After every row comes one of two labels: whether the row has a hidden trait. Each part has its own trait and labels.
[  0  -3 -18  45   0  21  -2   1  -2   0 -12 -40  -4 -13  -2  -3] : <63>
[  1  18  -2   4  -2   5   1   3  -5  -1  -4 -17 -14  -4  -3  19] : <71>
[  1  22  -1   2  -2   5   1   3  -5  -2  -4 -17 -16  -5  -3  23] : <71>
[  0   2 -25 -57   0   9  -2   1  -5   1  -3 -32  -6   6 -13  -1] : <71>
[  2  25  -2   8 -14 -11   2   3 -11  -3  -5 -13 -19 -25  -3  29] : <63>
[  1  18  -2   6  -1   4   1   3  -4  -1  -4 -17 -14  -4  -4  18] : <71>
[ 30 -24 -20   6 -14   3  -2   1  -6   8  -3   9  -4  -1 -26  -6] : <71>
[  2  42   2  -9  -3   6   4   4  -7  -4  -5 -12 -11  -2   0  43] : <63>
[  0   2  -4  14  -1   3  -1   1  -3   0  -3 -21  -7   1  -6   2] : <71>
[  1  20  -2  44  -1   4   1 -15  -4  -9  -4 -17 -13  -3  11  18] : <63>
[ -4 -22  -9  27 -14 -14  -4   0   1 -34  -2 -25   4   4  10 -63] : <63>
[  2  40   2  -7  -3   6   4   4  -7  -4  -5 -12 -24 -11  -1  42] : <71>
[  0   6  -6  11   3   2  -1   2   2   0  -4 -20  -9  -1  -6   4] : <63>
[  5  10 -16   0   0   3  -1   2   1   0  -1 -20 -10  -1  -5 -18] : <63>
[  0   0  -4  16   0   3  -2   1  -2   1  -3 -22  -6   2  -7  -2] : <71>
[  0 -34   0  20   1   0   0   1  -1   1  -3   4  -2   4  -8 -12] : <63>
[  0 -15  -4  63   0   3  -1   2  -2 -11  -9 -26 -53   1  -6   0] : <63>
[-17  55 -13   5  -1   4  17   2  -4  -1  -5 -18  25  15 -15  17] : <71>
[ -4 -30  -3  59  -1   4  -8 -13  -3  -1  -4 -18 -12  -9  -5  14] : <63>
[  0   3  -4  13   0   2  -1   1  -3   0  -3 -21  -6   1  -6   1] : <71>
[  0   2  -5  13   0  -1  -1   1  -2 -12  -3 -20  -7   6  -7   0] : <63>
[  1  10  -3  10  -1   4   0   2  -4   0  -4 -19 -10  -2  -5  12] : <71>
[ -1 -24 -10  29   2   1  -5  -1   1   2  -1 -26   5   9  -9 -27] : <71>
[  2  31   1  -3  -3   5   2   4  -6  -3  -4 -14 -21  -8  -2  33] : <71>
[  1  13 -22 -11  -1   4   0   2  -3  -1  -4 -19  -8  -2  -5  11] : <63>
[  0   8  -4   8  -1   4  -1   2  -3   0  -3 -19 -10  -1  -5   6] : <71>
[  0   0  -5  15   0   3  -2   1  -2   0  -3 -21  -6   2  -6  -1] : <71>
[  2  31   1  -2  -2   6   3   4  -7  -2  -5 -14 -21  -8  -2  33] : <71>
[  0  -5  -6  19   2   2  -2   1  -1   1  -2 -23  17   3  -7  -8] : <63>
[  0  -9  -6  20   0   2  -3   1  -1   2  -3 -23   0   4  -8 -10] : <71>
[ -1 -15  -7  24   1   2  -3   0   0   2  -2 -25   1   6  -8 -17] : <71>
[  0 -48 -27  54   0   3  -1  -5  -2   0  -4 -38  -7  -2  -6   2] : <63>
[  0  -9 -20 -63   0   8  -3   0  -7   2 -14 -23  -4   5 -14 -12] : <71>
[ -1 -16  -4  25   1  -2  -4   0   0   2  -2 -25  25  14  -9 -20] : <63>
[  0 -15  -8  24   1   2  -4   0   0   2  -2 -25   1   6  -8 -18] : <71>
[  2  -1  -5  10  13   3  -2   1  -2   1   6 -21  -6  -4  -6  -3] : <63>
[  1  22  -1   3  -2   5   1   3  -5  -2  -5 -17 -15  -5  -3  23] : <71>
[  0   1 -17  15   0   2  -2   1  15   1  -2 -16   1   2  -7 -14] : <63>
[  1  20  -6  35  -2   5   1   3  -5  -3 -10 -18 -14  -5  -4  13] : <63>
[  2  44   1 -12  -3   6   3   4  -4  -3  -5 -15 -22  -9  -1  38] : <63>
[  1  22  -1   2  -2   5   1   3  -5  -2  -4 -16 -16  -5  -3  23] : <71>
[ -5 -23  -5  17  -2   3   8   1  -2   1  -3 -22  -5 -10  -7  -1] : <63>
[  0 -14  -7  24   1 -16  -4   1   0  -4  -3 -23  10  10  -8 -31] : <63>
[  0  -1  -5  15   0   3  -2   1  11   0  -2 -22  -3   2  -7  -1] : <63>
[  1  12   9  10 -13   4   2 -12   0  -1  -4 -19 -12 -15  -5  14] : <63>
[  0   7  -4  11   0   4  -1   2  -3   0  -4 -20  -9  -1  -5   7] : <71>
[  0   2  -4  13   0   3  -1   1  -3   0  -3 -21  -6   1  -6   1] : <71>
[  0   9  -4  11  -1   4   0   2  -4   0  -4 -19 -10  -2  -5   8] : <71>
[  0  -8  -3  19   1  -6  -2  -3  -1   1  -3 -21  -2   4  -7 -10] : <63>
[  0  -4  -5  17   0   3  -2   1  -2   1  -3 -21  -4   2  -7  -6] : <71>
[  0  -7  -6  27   0   2  -3   1  22   1  -7 -23  -2   4  -7  -9] : <63>
[  1   6  -4  13   0   3  -1   2  -3   0  -3 -18  -8   0  -6   4] : <71>
[-14  10  -3   9 -10   4   9   2 -15  -1 -23 -46 -10   9  -5   9] : <71>
[ -8  14 -16  63   0   3  -2  -8  -2   1  -3 -22  -5   2  -7  -7] : <63>
[  0  -1 -22  16  10   3  -2   1   7   1  -3 -20  -5   2  -6  -4] : <63>
[  2  30   0  -3  -2   5   2   4  -6  -3  -5 -15 -20  -8  -3  32] : <71>
[  1  28  -1   3  -6  12   1 -10 -39   1   3 -19  32   7 -30  22] : <71>
[  1   0  -5   8   0   3  -2   1  -2  -7  -3 -21  -2   6  -6  -1] : <63>
[  0  11  -5  17 -47   5  -2   1  -2  16  -3 -22  -5   5  -7  -3] : <71>
[  0   8  -4  11   0   4  -1   2  -3   0  -3 -20 -10  -1  -6   7] : <71>
[ -2 -49 -13  45   4  -1  -8  -2   4   6  -1 -32  17  17 -13 -56] : <71>
